Here is a tiny trained network, its code and every weight. The questions are about switching its units off for an input and a class, where a switched-off unit gives its printed mean instead of its output.

import numpy as np


def w(rows, s, z=0):
    codes = np.array(rows[::2]) - 128.0
    scale = np.full(codes.shape[1], s)
    scale[-1] = z or s
    return codes * scale


def f(y):
    return np.maximum(y, 0)


def log_softmax(a):
    a = a - a.max(-1, keepdims=True)
    return a - np.log(np.exp(a).sum(-1, keepdims=True))


def net(x, mask):
    res = np.array(x, float).reshape(1, 7) / 4 @ E
    y = f(res @ A[0][:, :-1].T + A[0][:, -1])
    res = res + np.where(mask, y, B[0][:, -1]) @ B[0][:, :-1]
    return log_softmax(res[-1] @ U[:, :-1].T + U[:, -1])


A, B = {}, {}
E = w([
[81,60,32],'x0',
[70,73,34],'x1',
[122,135,127],'x2',
[103,144,129],'x3',
[147,117,127],'x4',
[242,253,58],'x5',
[116,134,128],'x6',
],0.006)
A[0] = w([
[96,90,227,255],'n1',
[185,190,10,120],'n2',
[152,207,214,96],'n3',
[160,69,77,159],'n4',
[89,61,126,112],'n5',
[76,77,255,81],'n6',
[26,39,145,47],'n7',
[92,52,3,71],'n8',
[139,136,91,174],'n9',
[201,229,142,83],'n10',
[152,154,35,232],'n11',
[96,154,138,147],'n12',
],0.0089,0.0046)
B[0] = w([
[8,120,131,254],'n1',
[58,93,176,202],'n2',
[224,100,126,201],'n3',
[93,133,140,175],'n4',
[135,171,76,185],'n5',
[152,95,247,213],'n6',
[192,158,40,213],'n7',
[99,179,23,212],'n8',
[137,106,153,162],'n9',
[206,158,55,204],'n10',
[151,106,220,209],'n11',
[124,96,134,145],'n12',
],0.019,0.0074)
U = w([
[164,101,252,184],'0',
[3,133,140,184],'1',
[218,206,48,1],'2',
],0.0062,0.0029)

Each question gives the input, the list of numbers given to net, and the class t.
The units are the neurons (one row each of A and B). Each row of codes is followed by its name. A weight is (code - 128) times the scale printed after its matrix; where a second scale follows, it is the last column's (A, B and U).
mask holds one flag per neuron, in row order. A switched-off neuron (its flag False) gives its mean, the last column of its row in B, instead of its output. The means were averaged over made-up inputs and are rounded, as every weight is.
A unit's drop is (log p(t) with every unit on - log p(t) with that unit switched off) / (log p(t) with every unit on - log p(t) with every unit switched off).
The circuit of an input: a set's keep is (log p(t) with only the set's units on - log p(t) with every unit switched off) / (log p(t) with every unit on - log p(t) with every unit switched off). Starting from all 12 units, units are removed one at a time, each time the one whose removal leaves the highest keep (on an exact tie, the one counted first), for as long as the keep stays at least 0.8.
circuit, biggest first: the units of the circuit, biggest drop first
unit that matters most: the unit with the biggest drop
k most important neurons: the k neurons with the biggest drops, biggest first
drop when u is switched off: that unit's drop, to one decimal
input [3,2,8,-2,-1,-7,-2], class 2: unit that matters most : n7
input [4,-4,1,5,5,5,4], class 0: circuit, biggest first : n8, n11
input [-3,4,3,1,8,4,-4], class 0: circuit, biggest first : n8, n11
input [7,3,5,5,-5,7,-5], class 1: 4 most important neurons : n8, n2, n6, n3
input [-7,-3,-3,1,5,1,-1], class 2: 2 most important neurons : n10, n11
input [4,3,6,7,5,-3,4], class 2: 2 most important neurons : n7, n2
input [-5,6,7,-7,3,4,2], class 0: 2 most important neurons : n1, n8
input [-5,-6,5,1,1,1,5], class 2: 3 most important neurons : n10, n11, n2
input [0,6,3,-3,-4,5,-7], class 0: 2 most important neurons : n11, n1
input [7,1,-4,0,3,5,-8], class 1: 4 most important neurons : n8, n6, n2, n3
input [5,1,8,-8,-8,-1,8], class 2: 2 most important neurons : n1, n2
input [3,4,3,-7,5,-4,-6], class 2: 2 most important neurons : n7, n2
input [6,8,-2,-3,-3,7,-5], class 1: 2 most important neurons : n8, n2
input [8,-3,-8,4,-6,7,-5], class 0: unit that matters most : n11
input [-4,2,4,8,-8,8,8], class 0: 2 most important neurons : n2, n11
input [2,-2,-4,-5,4,5,0], class 0: drop when n2 is switched off : 0.2
input [1,4,-3,3,3,-8,-1], class 2: drop when n5 is switched off : 0.4
input [5,7,-5,7,1,-7,-6], class 2: drop when n10 is switched off : 0.0
